In the rows, 128 means zero.
Each row of numbers stands for one object and depends on some of the facts below. Use the named rows to name the rest.

Some objects and their rows:
vogrum: [168 135 132 124 168 123 128 157 155 149 126 172 132 169 146 123 115 112
 146 150 132 124 151  94 126 123 123 144  79 120 143 135 154 157 149 144
  92  82 137 151 151 146 151 138 148 124 124 115 142 109 142]
giplis: [158 125 118 103 116 159 110 148 119 157 121 143 136 124 108 148 112 127
 135 119  98 109 155  89 154 132  89 146  79 125  97 140 167 126 150 161
 116 135  87 148 104 112 154 150 122 131 111 153 123  96 135]
brezo: [153 148 136 137 148 115 133 196 191 144 129 174  69 151 149 121  99 126
 142 115 107 111 124 101 145 150 119 137  84 145 122 138 148 182 135 178
 109  84 143 115 132 140 159 125 151 106  90  99 109 100 157]
napla: [139 134 121 122 135 146  94 126 114 116 105 142 110 131 118 135 115 115
 119 159 111 152 145 129 138 116 108 128 158 141 118 110 120 129 124 158
 112  63 154 116 117 107 143 126 117 113 123 147 113 140 142]
skastiplin: [164 132 128 127 154 121 128 168 160 150 119 171 117 157 132 127 109 116
 147 138 123 122 136  94 134 128 116 141  85 122 130 135 151 155 154 156
 105  81 127 148 138 133 155 136 149 120 112 117 128 107 145]
pemul: [152 126 125 124 168 114 116 144 144 108  87 139  82 134 127 118 121 110
 145 157 116 152 107 116 129 119 113 142 138 130 128 114 129 157 165 158
 124  65 154 139 118 124 153 121 145 117 116 137 111 154 122]
brira: [144 154 155  83 130 153 133 163  65 144 149 143 153 156 134  96 145 130
 149 128  97  96 206  81 152 132  94 188 112 114 124 153 168 172 109 140
  96 149 124 130 102 120 128 133 125 120 165 132 156  83  94]
skoplil: [138 132 120 114 139 148 105 122 117 114 104 134 103 133 123 141 115 115
 123 157 118 153 141 125 136 114 102 147 161 131 120 102 116 133 122 162
 124  72 147 119 105 115 143 123 125 116 118 142 109 137 130]
klegrotin: [153 130 124 126 171 109 113 145 147 107  90 136  81 136 123 115 123 108
 143 157 115 155 118 118 132 121 113 139 140 131 130 113 127 157 162 158
 124  64 154 139 118 128 149 124 146 115 115 134 113 152 119]
gustar: [ 65 147 135 145 117 136 146 131 135  90 101  81 131  95 135 131 163 132
  85  97 100 116  66 145 143 139 175 121 137 119 113 111 121 125 123  86
 165 174 105 111 142 126  93 103 135 134 141 123 126 135 118]
taruk: [ 66 111 116 144 107 136 131  78 126  86 125  90 146 106 139 152 143 134
  67 135 113 127 131 175 115 145 171  99 140 132 130 100 115  74 110  89
 190 190 115 121 142 104  81 122 143 177 140 109 125 129 130]
tovis: [ 67 117 107 154 107 141 124  82 138  98 110  92 164 102 130 168 133 133
  66 134 129 134 100 170 117 135 170 105 142 123 117  95 108  53 115  85
 180 161 105 124 146 102  97 117 135 167 128 123 118 136 156]
plifun: [ 97 132 135 120 130  91 125 124 129 206 162 110 198 147 148  75  95 146
 170  87 132  96 116  86 100 115 132 126 123  77 149 167 171 144  95 119
 171 134  61 148  89 125  88 111 130 104 140 109 154 121 128]
vetomin: [108  93 119 134  94 127 128  67 118 102 160 106 114 110 119 139 125 141
 115 130 142 140 151 171 107 139 130  87 160 147 144 123 105  88 107 127
 159 184 130 116 123 117 104 135 128 158 125 115 120 143 125]
bririm: [124 128 128 133 101 127 121 112 108 121 122  98 127  84 101 128 149 129
 129 109 121 133  92 143 138 132 138  91 131 135 115 142 123 112 147 103
 131 162 116 123 133 126 117 129 106 122 136 155 126 154 120]
vegrar: [144 109 124 137  99 108 131 109 119 144 146 113 123 109 109 132 127 142
 159 106 174 144  94 149 110 104 118 102 166 136 136 140  89 121 113 126
 120 135 143 117 114 157 137 132  88 109 117 145 124 161 122]
gronunum: [145 122 139 157 111  74 160 162 184 123 147 128  40 113 126 109 119 140
 178  73 161 132  46 150 118 133 132 101 146 154 134 150  86 178 129 147
 123 127 163 101 123 174 152 120 117  94  92 110 108 159 116]

How the objects are related:
toplapam: is of sort; brofan: refers to; sanu: belongs to class
toplapam a <- bragrok,brezo,dati,fenil,fetam,fiklastor,fistuple,foril,fusku,grobros,gronunum,grosim,grubifin,kigril,klebrigun,klegrotin,kovoser,lagro,lebem,lutrofu,moper,pemul,plidu,pludok,sizus,skastiplin,stagrem,stibriklis,stonil,trafa,trupa,truvim,vogrum,vugras,zivutren
toplapam g <- briplok,flunuk,gugava,kligu,plovim,puskur,rastok,skimum,taruk,vetomin,zibal,zibrar
toplapam d <- brira,bruli,drenibren,fevun,fofla,gakezer,gekager,gugre,klutra,leskur,pluziti,stustal,suflem,zonom
toplapam e <- bririm,drobor,gedam,gikek,giplis,gustar,kasko,kleba,plidal,plinima,plisuk,skuzu,zaskan
toplapam c <- broruk,deri,drife,flevuge,fumen,gromos,nete,podigor,reri,sadrer,selek,susak,tetus,tovis,traflas,tusabro
toplapam f <- diskos,fefu,lapan,nobe,plifun,plozupes,puflam,sigre,siklom,skasir,skotrufir,taplem,zeskin
toplapam b <- dreri,druvu,fletron,flodun,futrar,gerekles,grabraru,grimipul,kadram,lufil,napla,pludrus,pubo,robilis,skedru,skeze,skoplil,suba,treradro,triklak,vegrar
brofan zaskan <- brezo
brofan broruk <- brezo,plidu,reri
brofan foril <- brira,fevun,lagro,skeze
brofan fletron <- brira,triklak
brofan taplem <- dati
brofan napla <- dati,kleba,skimum
brofan trafa <- deri,flunuk
brofan fiklastor <- deri,skeze
brofan plidal <- deri,podigor
brofan stagrem <- diskos,flevuge
brofan druvu <- drife,robilis
brofan pemul <- drife
brofan kigril <- drife
brofan stibriklis <- drobor,fefu,giplis
brofan gugre <- drobor
brofan gustar <- drobor,plidu
brofan zeskin <- fefu,plifun,pluziti,triklak
brofan plovim <- fefu,fevun,lagro
brofan leskur <- fenil,kligu
brofan siklom <- fenil
brofan bririm <- fenil,skimum,zibrar
brofan fofla <- fetam,fusku,plozupes
brofan fistuple <- fevun
brofan plinima <- fevun
brofan plisuk <- fevun,pludok,skimum,treradro
brofan tetus <- fevun,gugava,lagro,plozupes
brofan selek <- fevun,gekager,susak,vogrum
brofan tusabro <- fevun,fusku
brofan dreri <- flevuge
brofan zibal <- flevuge
brofan briplok <- flunuk,giplis,klutra,zibrar
brofan gerekles <- fusku,klebrigun,moper
brofan trupa <- fusku
brofan sigre <- gekager,skeze
brofan drenibren <- gekager
brofan truvim <- giplis
brofan rastok <- grobros,plidu
brofan stustal <- gromos
brofan flodun <- gromos,triklak
brofan gronunum <- grosim,kasko,plidu
brofan bruli <- gugava,moper
brofan lebem <- kasko,plozupes
brofan lufil <- kleba,klebrigun,plozupes
brofan klegrotin <- kleba
brofan suba <- kleba
brofan puskur <- klebrigun
brofan taruk <- kligu
brofan zivutren <- kligu
brofan skuzu <- klutra,podigor
brofan tovis <- klutra
brofan kadram <- lagro,skeze
brofan suflem <- lagro
brofan lutrofu <- lagro
brofan lapan <- nobe
brofan bragrok <- puflam,sizus
brofan traflas <- robilis
brofan stonil <- sizus,zibrar
brofan gedam <- skastiplin
brofan kovoser <- skedru
brofan vugras <- skimum
brofan futrar <- susak
brofan sadrer <- vogrum
brofan skoplil <- zonom
sanu h <- bragrok,brezo,brira,broruk,drenibren,dreri,fefu,fenil,fetam,fiklastor,fistuple,flunuk,gedam,gekager,gerekles,giplis,grimipul,grobros,grubifin,gugava,kadram,kigril,klebrigun,klegrotin,lagro,lebem,leskur,lutrofu,moper,napla,pemul,plidal,plidu,plozupes,pludok,pludrus,pluziti,puskur,sigre,skasir,skastiplin,skedru,skimum,skoplil,skotrufir,skuzu,stibriklis,stonil,stustal,suba,taplem,tetus,trafa,traflas,treradro,vogrum,zeskin,zibal,zibrar,zonom
sanu k <- briplok,dati,druvu,fofla,fusku,futrar,gakezer,gronunum,grosim,kleba,klutra,plisuk,susak,trupa,truvim,vegrar,zaskan
sanu j <- bririm,bruli,diskos,flevuge,flodun,foril,gugre,kasko,kovoser,lapan,plifun,plinima,plovim,pubo,puflam,rastok,selek,siklom,triklak,tusabro,vetomin,vugras
sanu i <- deri,drife,drobor,fevun,fletron,fumen,gikek,grabraru,gromos,gustar,kligu,lufil,nete,nobe,podigor,reri,robilis,sadrer,sizus,skeze,stagrem,suflem,taruk,tovis,zivutren

Which object is each row?
No name comes twice in this set of rows, the named rows included.
[ 75 156 140 142 125 129 156 158 142 142 121 109 193 123 150 133 154 136
  94 103 125  93  92 125 136 148 187 137  78 101 124 135 151 111 128  61
 140 170  93 137 172 122 102 117 138 142 144 116 145  99 148]  nobe
[104 129 129 128 121 120 124 103 139 199 163 123 202 145 148 108  93 148
 152  94 146 107 115  99  98 107 132 114 126  81 151 148 151 125  86 122
 155 131  65 137 103 134  90 119 120 106 131 112 153 119 144]  triklak
[129 131 127 148 136  87 133 125 153 123 109 112 114 108 120 108 140 123
 148 121 141 143  65 142 118 127 156  88 130 128 135 138 119 127 159 102
 133 122 138 137 149 141 123 114 127 116 127 137 124 169 125]  vugras
[177 107 142 140 142  96 179 142 159 168 170 153 143 156 140 129 135 138
 186  99 212 120 109 122 102 110 134 126  89 112 168 155 110 149 145 107
  81 154 139 149 171 202 145 154 123 122 124 111 160 122 114]  fusku
[145 129 130 107 141 146 111 127 104 102 106 129  95 126 119 125 130 117
 130 149 100 139 149 115 146 119 101 148 153 136 122 110 124 152 136 162
 124 101 141 120  99 121 140 126 130 116 129 139 119 135 101]  gedam
[139 108 115 118 141 153 111  75 114 100 135 153 114 158 136 150 109 116
 110 189 144 159 196 141 111 110 100 145 171 135 148  87  99 111  99 166
 121  89 168 121 123 126 135 143 140 148 123 111 125 127 138]  tetus
[106  91 118 131 104 121 125  62 116 111 162 108 131 119 128 125 121 139
 118 133 139 142 160 164  99 132 129  88 165 136 152 125 107  92 102 120
 165 175 131 123 120 125  92 133 128 158 137 111 132 145 114]  plovim
[113 125 125 101 165  98  83 121 101 159 117 115 135 153 140  67  88 126
 167 141  90 132 149  77 107  99  88 161 182  83 144 121 158 170 104 178
 186  58 103 145  29  93 110  97 141 102 141 122 124 152  99]  zeskin
[142 155 151  86 115 157 130 175  70 136 146 136 130 142 127 111 144 132
 140 114  90  94 189  88 161 146  93 182 108 132 109 155 164 169 118 143
  99 162 124 123 100 114 140 136 123 120 154 137 142  82 102]  zonom
[166 134 135 121 177 120 136 150 146 150 130 175 144 178 150 117 118 115
 147 157 144 132 155  93 121 115 121 149  89 106 153 130 152 156 147 143
  92  77 137 155 153 153 143 143 153 122 133 112 149 110 130]  lagro
[100 144 122 154 139 116 153 162 179 145 102 114 182 116 138 145 144 131
  97  99 128  98  62 117 136 144 190 118  46  99 114 138 159  98 171  63
 144 165  75 156 185 134 117 122 146 149 129 127 135 108 163]  sizus
[121 112 114 142  86 140 136  90 152 156 175 141 166 130 137 163 102 149
 116 114 164 118 144 146 108 135 136  94 109 132 138 139 122  80  99 124
 130 164 107 122 154 137 118 145 123 145 115 106 136 104 174]  flevuge
[161 106 130 146 131  81 150 128 150 135 134 118  97 118 119 109 136 130
 184 108 177 147  70 142 104 107 128 102 142 128 149 147  92 144 155 121
 117 129 152 137 130 173 145 130 113 110 113 135 127 170 103]  trupa

The same objects again, as new rows of numbers:
Some objects and their rows:
gakezer: [171 106 155  82 136  75 183 118 114 118 171 130 159 168 125 128 107 139
 127  89 122 118 120 106 112 108 108  96 141 135 127 113  93  90 177  32
 121 136 138  90 128 147 118 173  45 120]
dati: [176 114 125 118 154  72 151 110 128 112 168 129 143 131 122 108  74 153
 123 108 132 145 107 132 119  97 115  75 127 162 131  73 117  84 180  63
 118 142 135 114 145 167 154 164  70 133]
zonom: [161  95 131  99 146 104 157 113 155 115 155 195 152 167 124 142 126 147
 106 132 168 155  92 155 121 128  92  86 141 101 137 113  92  93 161  78
 109 144 137 135 135 166 161 152  52 137]
triklak: [166 135 141 107 164 119 166  97 110 131 125 154 124 173 126 120  92 125
 123 119 133 152  72 102 101 134  79  67 118 121 130 113 113  71 179  99
 131 129 155 127 182 173 152 168  82 164]
fletron: [140 144 157  78 138  95 170 104  99 134 173  99 170 165 122 144  94 117
 129 100 132 149 120  92 130 112 114  70 145 121 126 107  92  98 182  53
  91 131 152  91 124 131 126 143  81 149]
podigor: [148 139 131  92 144 110 143 106 122 148 195 108 160 136 106 123  78 145
 129 110 134 166 109 126 109 117 134  54 138 121 132  93 115  94 186  80
  83 127 142  88 139 152 170 155 106 146]
drenibren: [149  93 162  78 126  89 166 115 144 119 147 169 165 179 130 168 135 138
  91 115 164 137 107 122 142 129  81  98 152  94 122 128  73  92 161  64
 114 149 152 123 118 153 132 157  41 138]
broruk: [125  91 177  54 124  99 125 111 177 143 132 146 146 177 134 170  95 154
  90 115 172 151 123 110 161 135  82  64 131  87 143 124 107  84 205  70
 122 143 174 123 147 134 153 156  49 157]
fefu: [164 111 136  95 179 112 160  99 121 115 133 194 134 174 121 142 135 134
 100 133 160 163  79 123 117 138  77  69 137 115 141 115  90  87 168  76
 104 150 134 146 132 171 180 152  43 168]
druvu: [160 119 163  87 133  72 163 126 114 131 160 115 152 156 121 141  87 144
 122  88 123 117 116  97 123 113 110  80 135 137 123 105 105  86 185  44
 116 133 148  89 149 130 130 173  57 137]
zibrar: [141  92 135  99 130 122 114 136 155 135 161 149 143 160 103 153 115 156
  92 116 167 135  80 142 129 158 101  53 145  93 128  96 107  86 165 101
  95 127 140 124 150 172 192 187  62 161]
stagrem: [142 129 145  87 129  76 168  98 106 113 180  88 176 158 129 132  90 136
 118 104 137 159 128 100 143 101 124  79 152 130 127  90  88 103 183  53
  95 143 154 104 103 146 117 150  91 136]
gedam: [130  98 158  89 118  85 139 124 138 118 131 140 153 174 129 179 114 144
  92 111 170 131 100 111 165 140  88  73 143 100 124 106  88  91 164  74
 111 140 159 137 134 139 134 160  49 163]
futrar: [162 120 164  87 132  72 162 125 113 134 156 115 153 153 120 142  89 142
 122  89 122 115 117  99 123 114 110  80 135 137 121 104 103  84 183  44
 116 132 149  86 149 131 130 168  57 137]
flevuge: [157 124 140  95 135 116 145 109 142 145 143 137 134 150 125 129  83 146
 112 113 142 143  89 126 105 122  95  70 122 107 119 109 125  74 186 111
 133 134 161 106 190 166 162 177 106 146]
gronunum: [148 101 152  80 135  57 156 104 136 107 149 111 146 163 145 118  71 163
 125  96 136 139 135  98 143 101 109  81 129 146 148  95 112  94 205  31
 135 144 154 110 133 137 119 171  55 127]
stustal: [151  93 161  77 130  90 165 115 141 117 147 170 163 182 131 164 136 140
  91 114 162 140 104 119 143 130  82  95 152  93 124 129  74  91 163  60
 111 148 155 125 117 153 132 157  40 140]

Name these rows:
No name comes twice in this set of rows, the named rows included.
[151 101 161  86 120  92 140 146 109 141 174  83 152 156 104 140  97 157
 114  73 117 101 105  93 115 145 121  63 153 126 122 102 105  86 180  52
 100 117 140  80 141 152 149 214  59 140]  briplok
[168 111 148  81 127  65 187 116 107 125 165 138 158 157 129 136 114 154
 132  97 119 120 119 117 105 106 115 100 140 140 119 120  97 104 164  40
 129 142 136  89 136 139 108 163  57 120]  fofla
[165 143 115 101 146 106 183  97 117 117 197 143 176 158 116 109 102 108
 141 114 140 150 115 159 105  85 119  77 132 134 123  89 101 101 163  65
 103 145 120  98 124 162 145 128  83 130]  fevun
[137 114 118 108 129 109 152 109 141 102 129 139 126 179 148 112  74 150
 132 111 159 138  92 134 124 123  96  73 115 112 144  98 126  95 186  89
 149 133 153 132 188 151 137 175  95 141]  kasko
[134 134 135  77 146 117 140  95 144 140 186 113 151 155 123 110  65 144
 142 111 145 172 124 127 119 107 125  46 125 122 156  95 131  97 210  64
 101 128 143  97 146 141 167 148  93 142]  reri
[164 108 157  99 139  56 158 114 112 115 161 102 155 146 128 131  87 153
 109  94 122 131 120  93 133 108 113  87 145 149 124  91  97  87 182  46
 113 141 153 104 126 151 122 178  63 134]  truvim
[157  97 131 113 144  87 131 110 156 112 150 167 147 145 123 144 101 153
  86 132 174 164  92 142 148 126  94  75 141 117 130  84  96  82 168  90
 102 148 148 147 133 174 169 156  65 150]  fenil
[144 114 154 104 109  94 157 125 125 108 135 103 150 185 135 143  89 123
 102  86 152 108  93 101 140 127  92  87 138 101 114  98  92  77 179  84
 128 137 170 111 161 156 125 194  81 141]  bririm
[155 104 126 113 144  83 135 105 151 114 142 172 144 140 126 150 108 155
  92 140 171 167  91 148 143 119  93  76 134 120 123  89 102  89 158  97
 115 153 148 149 139 168 161 144  71 155]  vogrum
[149 148 121 104 146 105 163 107 110 133 185 122 160 145 114 122  86 129
 140 116 138 160 108 137 108 107 129  65 133 130 131  90 111 102 175  74
  90 129 133  99 141 141 152 138  98 144]  skeze
[151 114 154  94 120  79 166 102 123 109 132 113 149 168 147 137  91 139
  97 101 143 133 101  94 137 113  91  99 138 114 114 106  91  83 181  85
 138 150 177 121 152 162 111 179  93 137]  kovoser
[165 124 162 106 120  81 151 135 134 114 158 102 166 167 115 134  69  87
 108  73 145  82 125 126 160  86  93  65 115 148 104  62 100  61 186  49
 123 151 140  94 141 154 142 165  37 140]  plisuk
[137 139 157  79 127  93 167 109 106 130 177  96 175 167 124 142  92 121
 127  93 137 145 124  99 133 111 120  73 148 115 129 104  92  96 187  50
  92 133 153  85 123 127 128 148  83 140]  grabraru

